Moves between items:
FJ u NM
FJ v GF
FJ m DZ
FJ k CP
PH u HN
PH v BH
PH m PZ
PH k FS
FF u JT
FF v LF
FF m QQ
FF k QC
LD u LH
LD v JL
LD m GD
LD k TZ
GD u NC
GD v NM
GD m RZ
GD k HL
BM u LJ
BM v HN
BM m CN
BM k SD
NJ u ZJ
NJ v CL
NJ m BM
NJ k CD
QB u RC
QB v GS
QB m HS
QB k DN
ZG u ML
ZG v DN
ZG m RJ
ZG k HS
HL u ZS
HL v GD
HL m GF
HL k LS
FC u BH
FC v LP
FC m CH
FC k QR
SD u HB
SD v BM
SD m BH
SD k DJ
LF u RR
LF v HC
LF m LC
LF k FF
QR u PH
QR v FC
QR m SN
QR k DR
FZ u RN
FZ v RH
FZ m DN
FZ k GS
LC u JC
LC v QC
LC m NL
LC k QQ
CJ u QC
CJ v ZD
CJ m MC
CJ k HH
SC u QR
SC v JT
SC m HC
SC k JC
MD u FZ
MD v HS
MD m TQ
MD k RJ
CG u JQ
CG v LH
CG m ZS
CG k NQ
ZS u TM
ZS v NC
ZS m TZ
ZS k JL
LH u BR
LH v QD
LH m NC
LH k CG
BH u CD
BH v CN
BH m TP
BH k PH
NC u TL
NC v NQ
NC m LD
NC k ZS
TL u LL
TL v MP
TL m LH
TL k TM
NM u NQ
NM v TZ
NM m LS
NM k GD
ZD u FF
ZD v NL
ZD m JG
ZD k CJ
DZ u LS
DZ v RN
DZ m ML
DZ k RC
QQ u MN
QQ v LC
QQ m ZD
QQ k MZ
HB u QH
HB v LJ
HB m CD
HB k CL
NL u LF
NL v MZ
NL m HH
NL k ZD
HN u MM
HN v CD
HN m DJ
HN k BM
QC u SC
QC v FF
QC m MZ
QC k LC
DR u FS
DR v QR
DR m RR
DR k CH
NQ u MP
NQ v CG
NQ m JL
NQ k NC
QD u DC
QD v TM
QD m NQ
QD k LH
GF u TZ
GF v RZ
GF m RN
GF k FJ
CH u TP
CH v DR
CH m JT
CH k SN
LL u NL
LL v MC
LL m BR
LL k LG
CD u FT
CD v NJ
CD m SD
CD k HN
DN u BZ
DN v QB
DN m MD
DN k ZG
DC u CJ
DC v LG
DC m MP
DC k BR
CN u NJ
CN v DJ
CN m FS
CN k BH
JT u FC
JT v RR
JT m MN
JT k SC
MM u RD
MM v FT
MM m CL
MM k LJ
DJ u CL
DJ v SD
DJ m PH
DJ k CN
RD u QB
RD v RJ
RD m DS
RD k TQ
HH u LC
HH v CJ
HH m LL
HH k JG
TZ u CG
TZ v LD
TZ m HL
TZ k NM
DS u HS
DS v QH
DS m MM
DS k ZJ
PZ u DJ
PZ v TP
PZ m QR
PZ k LP
RN u HL
RN v CP
RN m BZ
RN k DZ
CL u DS
CL v HB
CL m HN
CL k NJ
TQ u DN
TQ v RD
TQ m ZJ
TQ k QH
LG u ZD
LG v LL
LG m JQ
LG k DC
TM u LG
TM v TL
TM m CG
TM k QD
LP u CN
LP v PZ
LP m DR
LP k FC
LS u JL
LS v HL
LS m FJ
LS k RZ
CP u GD
CP v FJ
CP m RC
CP k RN
QH u ZG
QH v TQ
QH m FT
QH k DS
RR u LP
RR v SN
RR m JC
RR k JT
ZJ u MD
ZJ v DS
ZJ m LJ
ZJ k FT
BR u HH
BR v DC
BR m TL
BR k JQ
FS u BM
FS v PH
FS m LP
FS k TP
MZ u HC
MZ v QQ
MZ m CJ
MZ k NL
ML u FJ
ML v BZ
ML m GS
ML k RH
LJ u TQ
LJ v MM
LJ m NJ
LJ k HB
JQ u JG
JQ v BR
JQ m TM
JQ k MP
HS u RH
HS v ZG
HS m RD
HS k MD
RH u CP
RH v ML
RH m QB
RH k FZ
MC u MZ
MC v JG
MC m DC
MC k LL
TP u SD
TP v FS
TP m FC
TP k PZ
SN u PZ
SN v CH
SN m SC
SN k RR
RC u RZ
RC v DZ
RC m RH
RC k BZ
GS u DZ
GS v FZ
GS m ZG
GS k QB
RJ u GS
RJ v MD
RJ m QH
RJ k RD
HC u SN
HC v MN
HC m QC
HC k LF
MP u MC
MP v JQ
MP m QD
MP k TL
RZ u LD
RZ v LS
RZ m CP
RZ k GF
MN u CH
MN v JC
MN m FF
MN k HC
JL u QD
JL v ZS
JL m NM
JL k LD
FT u RJ
FT v ZJ
FT m HB
FT k MM
JC u DR
JC v SC
JC m LF
JC k MN
BZ u GF
BZ v RC
BZ m FZ
BZ k ML
JG u QQ
JG v HH
JG m LG
JG k MC

The rows follow the links: the fewer symbols apart two items are, the more alike their rows tend to be.

Each row is also shifted at random along 5 hidden directions that mean nothing.

Known rows, each with its item:
[-48   2  -6  -6  -2  11   0   8 -24   8  -8   6  -6 -11  -6  -2   3   5  -8   4  16 -13 -10 -18  10   8  -9  13 -22 -11 -15  -9 -13 -27 -11   2   5 -15  -5  12  18   8   6   1   0   3   2  12  15   9  -9   5  13   3   4   9] | LF
[-57   5   2 -13   2  25  -6   4 -17   5 -18   3 -12   3   2  -6  -6  -1  14   2  20 -13 -21 -16   5   5 -14   8 -13 -16 -12  -2   1 -18 -14   8   4  -5  -7  -3   6  -1   0  -3   7   2  12   8  19  -3   1   9  15  -1  19 -11] | LC
[ 42   8   7  -5  -1   6  17   6   2   7  -5 -13  -3  -5  -9 -23  -8   4  10  -6   3   8 -12 -13  18  15 -12   6  -3   2  19 -11   2  13 -15 -10   6  -2  12  -4  16  21 -22  10  12  10   4  -3  11  -3 -13  -4  12  18  -5  11] | TM
[ -6  -3  -9   6   8 -28   8  11   9 -18  25   0   7  -9  -7  25  -6   3 -17  -5  -8  -8  15 -14   0   3  21   0 -10  24   0   7  -6  -5   1 -24  -2   9   2  -7  -5 -14   1  15  -7 -10 -14 -18  11   0  12  -5 -14 -19 -36  25] | QB
[-21  -4 -16  -1   6  -7  20   9 -12 -23  -3  26 -26  -4   2  19  -9   6  -6  12   8  -6   2 -16  22  -4  14  -4 -29  -5 -18 -14 -17 -24   5  -3  13 -12 -11   8 -10 -16   7 -12 -14  -3   9   9   7   8  11  -2   6 -15  -4  23] | BH
[ 52   7   9 -15   6  -2  11   9  10  20  15 -17   3 -17 -16  -5  -2   3   3  -9  -2   1 -13  -9  -4  -2   8   5   8   2   8   1   5   7 -14 -13   9   6   9   1   7   1 -11  17  13 -16   2  -2  19   1   3   2  -6   1 -14  21] | JL
[ 11   2   6 -20   0   5   3  12 -13  11  26 -13   9  -4  14  -5  -7   7  -2 -13  13 -20 -23  -8  -4  13  -3  11 -10   3 -17  14 -12 -27 -17  -4   4   0 -10  15   4   4   5   3 -11 -19  11  10   7  12  -6   1  10  -1   1   6] | ZD
[ 15   8  11 -13   8   1   4   9   6  10   6 -18   0 -13 -13  -3  -8  -2   7 -11   3  -3 -13 -11  -2   4   2   8   2   0   8   0   5   5 -16 -15   7   7   7  -8   4  -2 -14  15  13  -9   0  -9  21  -6   5   5  -2  -1  -9  13] | ZS
[ 25  -6 -23  12   0 -14  30  -5  -6 -21  16  26   0  11  -1  12   3  11 -10  21  -4   8  13 -14  21  -3  12  -5 -17  12  -5  -4  -9  -5  14   4   3  -8  -8   5   4   0   6   1 -12   8   2   5   0   9  -5 -16   2  -5 -23  15] | HN
[ 46  -8 -22  18  -1 -18  -5   2   1 -19 -31  22 -20 -21 -12  15  11  -3 -24   7 -14   7  34   0  16  -3   8  -5 -15  -5   1 -31 -15   2  20  -6   1 -17   8   5   3  -2   5 -14  -7  19 -18   4 -20   4   4   1  -6   0 -11  23] | HB
[-10   4   7  -2  -3  -4 -20  20  -7  13 -11 -23   4 -33  -5  -9   2  -4 -18 -23   3 -14   0  -4   0  25 -14  16 -12   2   3 -11 -13 -12 -19 -18  -2  -7  10   9  18  14  -7   3   0  -2 -17  -1  -6   1  -9   7   5  12  -3  18] | JQ
[ 38   6  16 -14   4  -2  24   3  15  12  35 -22   9   4  -1 -10 -12   4  14  -9  -3   7 -20   1  -5  -2   7   0  16  10  12  16  10  13 -11  -9  11  16   3  -4  -5  -2 -15  14   6 -21  12  -5  15  -1   0  -6  -5   2  -8   8] | TZ
[-15   1   0  13   5  -5  27  -8  16   1  15   2  -1   7 -16   0   0   2  10  11 -13  21   5  -4   5 -10  13  -8  14   8  19  -2  11  26   6  -3   7   7   7 -10   0  -2 -14  16  14   0   1  -8  14  -2   3  -9  -8  -1 -17  12] | RH
[  7  -7 -16  -1   2   6  11 -15  -8   9  15  26   8  10  -6  14  20   7  -4  24   0   1   4  -5  -8 -21  13  -2   1  -8 -16   7   1 -10  14  25  -1  -7 -13   6   4 -10  19   6  -2  -4   3  12   8  13   2  -3  -5  -9  -7  -3] | CN
[-27   1  -8  11  11 -24   3  15  10 -38  -2   1  -9  -2  -2  22 -21  -5  -6  -9  -2  -7  16 -16  12   9  10  -3 -17  24   8  -1  -2   0   0 -32  -2  11   2 -20 -13 -14  -7   7  -4   5 -10 -26  10 -14  16  -5  -5 -17 -25  15] | GS
[-16  -6   2   0 -10  17   3 -22 -11   6  14  11  20  37  26 -12   7   5  12  17   5   3  -9  18  -8  -4 -14  -5  13  -3  -9  24   8   0   9  33  -9   1 -16   9  -2  11  13 -10  -9   2  17  14 -19   8 -18 -11  12  10  25 -43] | CH
[-59  -9  -8  19  -5 -22   8   0   5 -10  13   9  -3  -4   4  10   5   4 -13   5 -14   5  17  14   0  -6  17  -8   0   6  -4  -2 -10  -3  15  -1   3  -4  -2  11 -11 -11   8  -9 -14  -6  -5   5 -18   8   5  -4  -9  -5  -6  14] | FT
[-22  -9 -11  20  -4  -8 -10 -13   3  -3 -11  17   1   1  -2  10  17  -3 -12  13 -13   9  26  14  -7 -13   5  -6   7  -3   0  -4  -1   8  21  12  -7  -6   2   3  -1  -3  11  -6  -4   8 -13   3 -20   2   2  -1 -12  -1   0  -5] | LJ
[ 15  -5  -9  -7   1   7  -8 -10  -9   2  -4  21  -1   6   7  13  13   2  -3  14   3  -5   3   4  -9 -15   6  -5  -4 -13 -21   4  -3 -15  12  20  -2  -8 -13   9  -6 -11  22 -10  -6  -3   4  15  -5   8   7   5  -2 -10  10 -11] | TP
[ 29   0   9  12  -1 -16  12  -6  20 -15  26 -16  24  25  12  -6 -12   0   8  -7  -9  12   5  11   1  12  -4  -8  15  32  24  19  12  28   3 -10  -9  22   5 -15  -7  11 -16  10  -5   6  -3 -22 -11 -10  -9 -18  -1   4 -13 -14] | RN
[ 15   2   0  14   2 -14  45  -4  17   7  20   3  -7  -2 -23  -7   2   9   9  10 -18  29   5  -5  16 -11  19  -6  10   7  23 -12   6  27   5  -6  15   2  11   0   6   2 -20  14  13  -1   3   2  12   6  -1 -12  -8   7 -23  32] | ML
[ 59   6   6 -22   0  14  -3  10  -5   4 -19  -7 -18  -4   4 -13 -11  -1  11 -10  15  -8 -19  -1  11   9 -12   5  -8 -15  -5 -12  -5  -8 -13  -3  10  -6   1   4   1   4  -7 -11   1   0  11   8   1  -1   0   9  12   7  19  -3] | CJ
[  4  10  13  -7   3  18  -9   1   3  16 -15 -15   3  -2 -12 -13  -1  -7  13  -5   7   1 -10 -11  -3   6 -14   7   8  -4  15  -1  16  13 -16  -3  -2   6  10 -17  11   8 -14  15  21   7  -3 -10  20 -13  -1   6   2   5   2  -9] | CG
[ -9   8   7  -5  -1  -5  16  14  -3   5  22 -20  12  -9  -4 -12  -9   7   0 -13   5  -6 -15 -16   8  21  -6  12  -9  18  10   4  -4  -4 -20 -17   4   4   5  -1  17  14 -14  17   4  -5  -2  -7  15   2 -13  -7  11   7 -18  17] | QD
[-10  -9  -6  10   0 -25  -2   3   9  -1  12   4  -2 -21  -5  19  11   3 -20  -1 -17  -1  19  15 -11 -13  25  -7   2   4  -7  -3 -14  -5  16  -6   3  -4   2  15 -11 -18  11  -5 -12 -16 -12   5 -16   9  14   2 -19 -10 -12  25] | QH
[ 19   4  20  -8   2   1 -20  -1  18  10   1 -24  13   2   2  -4  -3  -9   8 -17  -6   2  -2  19 -23  -1  -2  -2  24   5  12  16  16  19  -4  -6  -7  17   9 -11 -10  -1  -7   6   8  -9  -3 -14  -5 -14   7   5 -12   2   6 -14] | HL
[ 30   5  15  -9   2  -6   7   9  16  20  -2 -18 -14 -25 -16  -8  -3   0   5 -15 -11  10  -6   7  -4  -7  11   1  14 -10  11 -13   2  15  -7 -16  16   1  15   4  -7  -5 -15   3  14 -17   0   2   5  -1  10   8 -11   5   0  28] | GD
[-30  -6   2   6   2 -10  -3  -8  13 -14  20   2   9  21  12  16  -4  -3   4   5  -8   3   9  17 -15 -15  13 -15  14  12  -3  22   9   8  15   2  -6  15  -7  -8 -24 -18   9  -2 -10  -9   3 -10  -6  -6  15  -4 -14 -15  -1 -16] | RD
[ 46   3  -7 -10   0  20  17  -7 -15   0   4   9   5  19   5 -11  -1   7  12  13  18   0 -16 -18  15   5 -15   5  -9  -3  -5   1   0  -6  -9  15   1  -6 -11  -1  15  14  -3   3   3  10  15   6  14   3 -14  -6  19   9   5 -14] | FF
[ 16  -6  -9  -6  -4   0  11  -6 -12  15  14  17  -4  -7   1   3  17  10  -5  12  -1   0  -2   8  -4 -16  12  -1  -4 -16 -20  -3 -13 -17  10  20   9 -15  -9  25   1  -5  18 -11 -11 -15  10  28  -9  21  -1   4  -3   0   8  11] | LP
[ -9   3  18  -1   1  -9 -20   9  17   5  -6 -24   0 -18  -5  -1  -4  -9   1 -20  -7  -2   3  16 -15   2   1   1  13   1  10   0   5  12  -5 -17   0   9  11  -4 -10  -5  -8   1   7 -10  -9 -11  -7 -10  11   8 -14  -2   3   5] | LS
[ 26  -6 -13   2  -8  -5  -3   2 -18  -3   0  10   5  -9   7   0   9   8 -21   1   3 -11   6  -1   8  15  -6   7 -19   1 -14  -8 -23 -23   2   4  -4 -18  -5  21  15  12  11 -10 -19   3  -5  15 -19  14 -16  -4  12   9  -1   9] | RR

From each start, follow one symbol. Which item do you reach?
Answer with the item's name.
new walk
[-34  -6  -9  -2   4   9 -22  -8 -13  -1 -11  20   2   6   4  19  11  -4  -8  12   6 -11   8  -1 -17 -15   4  -1  -4 -11 -22   8  -2 -20   9  20  -8  -4 -14   1  -4 -17  26  -5  -5   0  -2   5   3   1  12   8  -5 -16   9 -18]
k	FS
new walk
[ -4  -2 -10   2  -8   3  18  -2 -19  -3  10  10   3   5  10  -9   2  10  -5   8   9  -4  -6  -8  16  11  -8   4 -17   2  -8  -4 -14 -17  -3   8   2 -13  -8  16  14  16   4  -5 -12   8   7  15  -6  13 -20  -9  19  12   2   1]
m	HC
new walk
[  9   8  15 -13   8   3   5   6  13   2  10 -21   0   6   1  -6 -19  -3  18 -13   4   0 -17  -4  -4   4  -1   0  10   5  10  13  13  11 -14 -13   6  17   5 -13  -9  -4 -16   9   9  -9   9 -14  17 -12   8   2  -2  -3  -1  -3]
v	JL
new walk
[-48  -4  -7  -4   1  10   9  -6  -9   1  -8  23 -20   5   2   8   2   3   8  18   6   2  -5   1   3 -21  10  -6  -6 -20 -19  -4  -3 -13   9  17  11 -11 -12   7 -10 -17  12 -13  -1  -6  15  17   6   9  11   5   2  -8  16   1]
v	PH
new walk
[-19   3  -9  -2  -3  15  -9   2 -19 -13 -16   8  -1  10   9  -3  -5  -1  -1   2  18 -13  -6 -15  13  16 -21   7 -19   0  -9  -4  -5 -18  -9   5  -8  -6  -8  -3  13  12   4  -4  -4  17   2   0   5  -3 -11  -1  20   2   6 -16]
k	LF
new walk
[ -5  -9 -14  18  -5  -7  15 -17  -2   0  21  21  18  16  -3   6  20   7 -10  21 -13  12  17   5  -3 -13  10  -5   7   9  -1   8   3   6  20  19  -5  -2  -7   7   5   4  12   5  -7   5  -4   7 -10  12  -9 -11  -7   1 -13  -4]
m	HN
new walk
[  5  -6  -2   1   3 -18  24  -5  14  -7  39   4  10  11   5  14  -2   7   3   7 -12   8   4  10  -9 -15  25 -11  10  14  -1  19   4   7  12   0   4  11  -6   0 -19 -17   6   5  -9 -17   6  -3   0   6  10 -10 -14 -12 -16   7]
k	RD
new walk
[ 52   0  -9   4  12 -15 -24  10  11 -15 -28   7 -16 -23 -21  26   4 -11 -19  -6 -10  -2  29 -10  -4  -6  15  -3  -8   0   5 -16  -1   5   9 -19  -4   0   9 -13  -5 -18   4   3   5   6 -25 -17   5 -13  24  10 -19 -20 -21  18]
k	ZG
new walk
[ 30   4   7 -19   0   2  -1  16  -9   0  -2 -14 -11 -10  11 -10 -15   1   3 -17  12 -13 -20  -3   9  17  -9   6 -13  -4 -10  -5 -12 -16 -15 -12   9  -3  -1  10   0   4  -5 -10  -8  -9  10   6  -4   3  -5   4  14   5  11   6]
v	CJ
new walk
[  0   3  -7 -12   1  12   1   5 -23  22   4   4   1 -23 -14   0  15   8 -12   2  11 -14 -12 -20  -2   1  -1  17 -16 -16 -18  -7 -13 -28 -13   8   4 -16  -5  16  23   5  11   9   4  -9  -2  17  17  16  -7   9   7   2  -4  18]
k	LC
new walk
[  7   4  13 -14  -7   6 -10   9  -6  11   4 -20   5  -4  13 -13  -8   1   2 -16  10 -12 -19   6  -5  14 -13   8  -1  -3  -5   5  -5 -10 -15  -4  -1  -1  -1   9   3  10  -1  -6  -4  -9   5   6  -7   1  -9   5  10   9  15  -6]
v	JG
new walk
[-17  -6  -3   3   4 -21  30   2  10   6  42   3  -1 -10 -10  14   4   9  -4   8 -15   7   4   3  -5 -20  34  -6   7   7  -4   6  -6   0   9  -6  16   3  -3  10 -12 -20   4   9  -5 -27   3   7   9  16  12  -4 -19 -12 -22  34]
v	HS
new walk
[ 80  10  11 -13   8  17 -31  -3   9  12 -33 -12   2  -7 -16  -5   4 -14   6  -9   4   0  -2  -8 -13   1 -13   6  12 -10  14  -4  20  19 -12  -4 -10   8  12 -22  11   5  -9  14  24  11 -10 -16  17 -19   6  13  -6   2   2 -16]
v	NQ
new walk
[ -6   7  10  -5   1  12 -34   9  -3  39 -29 -16  -1 -47 -35  -3  23  -9 -16 -11  -3  -8   3 -11 -16   2  -6  20   1 -20   5 -20   0   0 -16  -8  -2 -11  17   2  27   5  -2  19  26  -1 -25   1  17  -1   3  21 -11   6  -5  18]
u	BR
new walk
[-48   1   8  15  -1  -6   9 -10  16   2  20 -10  19  13  -4  -5   0   0   9   0 -12  13   5   7  -8  -1   3  -3  18  18  19  15  14  22   2  -3  -6  15   6 -12  -1   4 -10  14   7   1  -5 -16   2  -7  -4 -10  -9   1 -13  -5]
m	RH
